652  122  168  172
396  757  222  814
 56  802  708  277
ans = 757

223   90  233   87  193   90   30
136   58  142   48   94  121   32
160  234   69  189  110   73  153
ans = 58

189  173  193  137   28  116  146
145  109  199  175  137  181  229
 89  167  177  169  242  192  150
ans = 109

-13   -6  -22   -3  -26
-18  -28  -27  -19  -37
 -3  -20  -16  -17   43
ans = -28

  7   18   -4   -7   13  -10   10
 27  -10   28  -11   16   -7  -27
-15   -8   22   25    5  -18   -2
ans = -10

 12   12  -16   29
-26   -3  -15  -19
 29  -28  -29  -23
ans = -3

239  299  399  836  281  154
245  334  247  393  298  499
379  293  632  387  261  201
ans = 334
---
[[-28  -2 -12   5   4   5]
 [ -8  10   8 -13   5   9]
 [  0  12   8   3  23  32]]: 3

[[-12   5 -12  -5  -9   1]
 [-21  26 -15  13 -30 -15]
 [ -9   2 -11  -7  -5   3]]: -7

[[ 10 -32 -22  13 -20 -23  13]
 [-14  -2  -3  14   5 -11  -2]
 [ 10 -33 -23  13 -19 -22  14]]: -19

[[ 27  -8   1  -9  -7]
 [ 28 -10   4 -11  -6]
 [-13   3   1   5   4]]: 1

[[ -7  -3  -3  -3   5 -28]
 [-11   0  -1  -8  -7 -25]
 [ 16   8 -11  -8 -14 -15]]: -8

[[-14 -10  -1 -14]
 [ -2  -2  25 -18]
 [-18 -35  22 -28]]: -35

[[-29  35 -35  35 -35 -36  35]
 [-31  18 -18  22 -23 -36 -32]
 [-10  36 -36  35 -35 -17  36]]: -35

[[  9 -20  25 -14  12 -27 -14]
 [-24  18 -15  14  -3  18   5]
 [-29  14  -9  13   3  12   1]]: 3
---
[[ 26  11 -27   5 -35  16 -27]
 [-37  -7  30 -25  25 -35  31]
 [ -2 -16  -4  -3  -1   0 -11]] -> 0

[ -74 -970  197  613 -516 -666] -> -516

[164 184  38 181 198] -> 181

[[ 86  85  57  74 159]
 [130 144  72  68 185]
 [219 193  67  63 199]] -> 63

[79 18 33 61 87] -> 61

[[9799 3174 9757 4050 8511 3570 3951]
 [8667 4860 8591 6219 7711 5774 6112]] -> 5774

[5641 8761 4792 2690 3594 3004 8494] -> 3004

[[8096 3781 7906 7927]
 [6148 2324 9276 6651]
 [5336 5033 4092 5778]] -> 4092

[ 915 -362  748 -644 -779] -> -644

[2309 6159 3471 9554 2933 6377 5092] -> 6377
---
[127  68 248  60  82  94  84] Out: 94

[ 611   81 -617 -339  921] Out: 81

[[84 43 57 80 45 88 43]
 [92 26 27 95 19 99 23]
 [45 61 57 47 59 43 62]] Out: 92

[[166 126   7  52]
 [176  63 201 119]
 [112 188  13  24]] Out: 176

[[ 10   4   1   3   6   6 -28]
 [ 34   0  19  -9 -20 -20  24]
 [ -3  -3  32 -18  -5 -12  28]] Out: 28

[785 835 624   2 536 229] Out: 624
---
Input:
[[-17   1  11 -18   4]
 [ 27   0 -11  21  -1]
 [ 29  -2 -10  21   0]]
Output: -18

Input:
[[-28 -18   9 -23  -1 -13]
 [ -8  -5  19 -11  14  11]
 [-21 -18  19 -21   3  25]]
Output: -1

Input:
[[  1   1   4  27 -27  25]
 [ -8 -16 -18 -10  32  19]
 [-21  22   3  34   2  -9]]
Output: -27

Input:
[[-20   6   5 -27  10 -18  -1]
 [-24   0 -12 -13   7  -6  11]
 [ -2 -23 -27  -2   1 -15  28]]
Output: -18

Input:
[[-23  16  12  24  18 -11  16]
 [  9 -13 -14  12  29  -4   6]
 [ -4   8  16  10 -17 -11 -23]]
Output: -11

Input:
[[-12   6  -9  -2  -6   8  -9]
 [ -1 -12  -2 -12  -8   6   0]
 [  4  -6 -34 -31   0  13   4]]
Output: 8

Input:
[[ 25   1 -12  -4]
 [ 19  13   3  24]
 [ -3  32  -6 -30]]
Output: -12

Input:
[[ 21 -17 -20   3]
 [ 11 -15   7 -29]
 [  1  13   9  15]]
Output: -20

Input:
[[-29   3   1 -10   6  -3 -18]
 [-19  12 -14   7   6  20   4]
 [ 26  14  -3   6  12  -5 -14]]
Output: -3
---
[ 0.1  1.5  0.1 -1.0]: 1.5
[ -35.4   -2.6 -129.7 -123.4  -89.6   12.9  163.6]: -89.6
[ 1.4  0.6  1.8 -0.7 -1.0]: 1.8
[ 0.091  0.099 -0.100  0.106]: 0.099
[ 127.7  170.8  -13.4  -19.8 -111.6   61.5  -99.9]: -111.6
[-0.135  0.018  0.055  0.154]: 0.018
---
Input:
 0.894   0.603  -0.322   0.620  -0.105
 0.271   0.398   1.759  -1.316   1.406
Output: -1.316

Input:
 1.96  -1.84  -1.86   1.60  -1.02   0.77   0.47
 1.95  -1.98  -1.92   1.64  -1.07   0.92   0.35
Output: 0.92

Input:
-0.10  -0.14  -0.10   0.18
-0.11  -0.09  -0.06   0.13
Output: -0.06

Input:
 1.7   0.9  -0.3  -1.0  -0.5  -0.7
-0.5   0.2   1.4  -0.1  -1.1  -1.4
Output: -1.1

Input:
-0.065  -0.122  -0.042  -0.090  -0.043  -0.076   0.117
-0.018  -0.058  -0.033  -0.103  -0.097   0.136  -0.002
Output: 0.136

Input:
   7.24  -119.51   -89.52    32.47    13.13
 -88.06    52.17   135.07  -124.02  -166.76
Output: -124.02
